Here is a tiny trained network, its code and every weight. The questions are about switching its units off for an input and a class, where a switched-off unit gives its printed mean instead of its output.

import numpy as np


def w(rows, s, z=0):
    codes = np.array(rows[::2]) - 128.0
    scale = np.full(codes.shape[1], s)
    scale[-1] = z or s
    return codes * scale


def f(y):
    return np.maximum(y, 0)


def log_softmax(a):
    a = a - a.max(-1, keepdims=True)
    return a - np.log(np.exp(a).sum(-1, keepdims=True))


def net(x, mask):
    res = np.array(x, float).reshape(1, 7) / 4 @ E
    y = f(res @ A[0][:, :-1].T + A[0][:, -1])
    res = res + np.where(mask, y, B[0][:, -1]) @ B[0][:, :-1]
    return log_softmax(res[-1] @ U[:, :-1].T + U[:, -1])


A, B = {}, {}
E = w([
[126,122,126,129],'x0',
[178,165,171,60],'x1',
[126,128,127,129],'x2',
[71,144,133,95],'x3',
[122,11,170,104],'x4',
[122,162,188,183],'x5',
[128,127,129,128],'x6',
],0.011)
A[0] = w([
[140,104,175,93,60],'neuron 1',
[134,97,155,75,63],'neuron 2',
[180,197,100,94,138],'neuron 3',
[7,156,158,71,111],'neuron 4',
[119,126,179,134,102],'neuron 5',
[138,171,130,113,131],'neuron 6',
[122,160,106,125,79],'neuron 7',
[205,168,195,58,115],'neuron 8',
[142,110,7,54,68],'neuron 9',
[47,146,115,97,119],'neuron 10',
[102,74,119,64,118],'neuron 11',
[121,152,91,152,81],'neuron 12',
[129,177,98,135,186],'neuron 13',
[126,120,132,119,3],'neuron 14',
[119,148,193,154,113],'neuron 15',
[140,180,105,157,46],'neuron 16',
[124,7,202,148,57],'neuron 17',
[170,118,126,142,183],'neuron 18',
[161,150,152,89,53],'neuron 19',
[88,139,146,107,56],'neuron 20',
[126,155,180,62,73],'neuron 21',
[97,135,130,99,53],'neuron 22',
],0.012,0.0049)
B[0] = w([
[78,185,137,114,166],'neuron 1',
[114,183,135,121,170],'neuron 2',
[80,116,187,124,223],'neuron 3',
[219,37,163,198,200],'neuron 4',
[156,210,136,120,158],'neuron 5',
[93,135,167,91,178],'neuron 6',
[73,99,177,42,154],'neuron 7',
[85,85,2,200,246],'neuron 8',
[205,190,215,125,210],'neuron 9',
[134,61,132,138,176],'neuron 10',
[140,209,118,123,199],'neuron 11',
[67,100,102,82,164],'neuron 12',
[87,93,177,116,213],'neuron 13',
[78,68,175,144,128],'neuron 14',
[222,175,192,91,182],'neuron 15',
[93,98,169,55,178],'neuron 16',
[81,183,118,66,255],'neuron 17',
[126,67,137,172,179],'neuron 18',
[108,95,62,192,165],'neuron 19',
[126,72,179,189,139],'neuron 20',
[97,97,97,215,185],'neuron 21',
[179,84,178,163,136],'neuron 22',
],0.0072,0.0078)
U = w([
[41,124,31,179,183],'0',
[177,231,190,103,190],'1',
[33,254,139,43,2],'2',
[180,77,137,157,149],'3',
[92,151,116,129,81],'4',
],0.0094,0.0046)

Each question gives the input, the list of numbers given to net, and the class t.
The units are the neurons (one row each of A and B). Each row of codes is followed by its name. A weight is (code - 128) times the scale printed after its matrix; where a second scale follows, it is the last column's (A, B and U).
mask holds one flag per neuron, in row order. A switched-off neuron (its flag False) gives its mean, the last column of its row in B, instead of its output. The means were averaged over made-up inputs and are rounded, as every weight is.
A unit's drop is (log p(t) with every unit on - log p(t) with that unit switched off) / (log p(t) with every unit on - log p(t) with every unit switched off).
The circuit of an input: a set's keep is (log p(t) with only the set's units on - log p(t) with every unit switched off) / (log p(t) with every unit on - log p(t) with every unit switched off). Starting from the 12 units with the biggest drops (on a tie, the unit counted first), units are removed one at a time, each time the one whose removal leaves the highest keep (on an exact tie, the one counted first), for as long as the keep stays at least 0.8.
circuit, biggest first: the units of the circuit, biggest drop first
most important unit: the unit with the biggest drop
k most important neurons: the k neurons with the biggest drops, biggest first
input [7,6,-4,7,-2,-5,0], class 3: circuit, biggest first : [neuron 4; neuron 17]
input [-6,-1,0,-7,-1,-8,-7], class 1: most important unit : neuron 9
input [1,6,1,2,-4,-1,6], class 0: circuit, biggest first : [neuron 8; neuron 21]
input [1,-3,-4,-4,-6,-5,-6], class 2: circuit, biggest first : [neuron 4; neuron 8]
input [3,-5,-4,6,-4,-1,-3], class 3: 3 most important neurons : [neuron 4; neuron 8; neuron 17]
input [5,-3,-2,0,2,6,0], class 1: circuit, biggest first : [neuron 8; neuron 15]
input [0,-7,0,-6,7,-8,3], class 1: circuit, biggest first : [neuron 9; neuron 8; neuron 17]
input [-4,7,-7,6,5,-1,-6], class 0: circuit, biggest first : [neuron 8; neuron 21]
input [4,5,1,-1,-1,4,-2], class 0: circuit, biggest first : [neuron 8; neuron 9]
input [6,-7,5,8,1,-7,2], class 3: circuit, biggest first : [neuron 4; neuron 9]
input [-4,-4,2,-7,-8,-1,-7], class 2: circuit, biggest first : [neuron 8; neuron 16; neuron 4]
input [0,8,0,2,6,-6,-1], class 0: 4 most important neurons : [neuron 8; neuron 21; neuron 19; neuron 15]
input [5,0,-2,-5,7,-6,2], class 2: 2 most important neurons : [neuron 17; neuron 4]
input [-8,-7,1,-1,-4,-8,-7], class 1: circuit, biggest first : [neuron 9]
input [-1,-2,-6,4,6,8,6], class 1: circuit, biggest first : [neuron 15; neuron 8]
input [3,-2,1,-6,-3,-6,-3], class 1: 2 most important neurons : [neuron 9; neuron 8]
input [-2,7,6,-6,-6,-6,-3], class 0: 2 most important neurons : [neuron 8; neuron 19]
input [7,-3,5,7,-4,6,-5], class 3: 3 most important neurons : [neuron 4; neuron 17; neuron 10]
input [5,-4,-5,6,7,4,7], class 2: 3 most important neurons : [neuron 17; neuron 8; neuron 11]
input [2,3,0,8,0,-4,1], class 3: most important neuron : [neuron 4]
input [-3,-7,5,8,-3,-1,6], class 3: 2 most important neurons : [neuron 4; neuron 8]
input [6,5,-3,-3,-4,-4,-3], class 0: 3 most important neurons : [neuron 8; neuron 15; neuron 19]
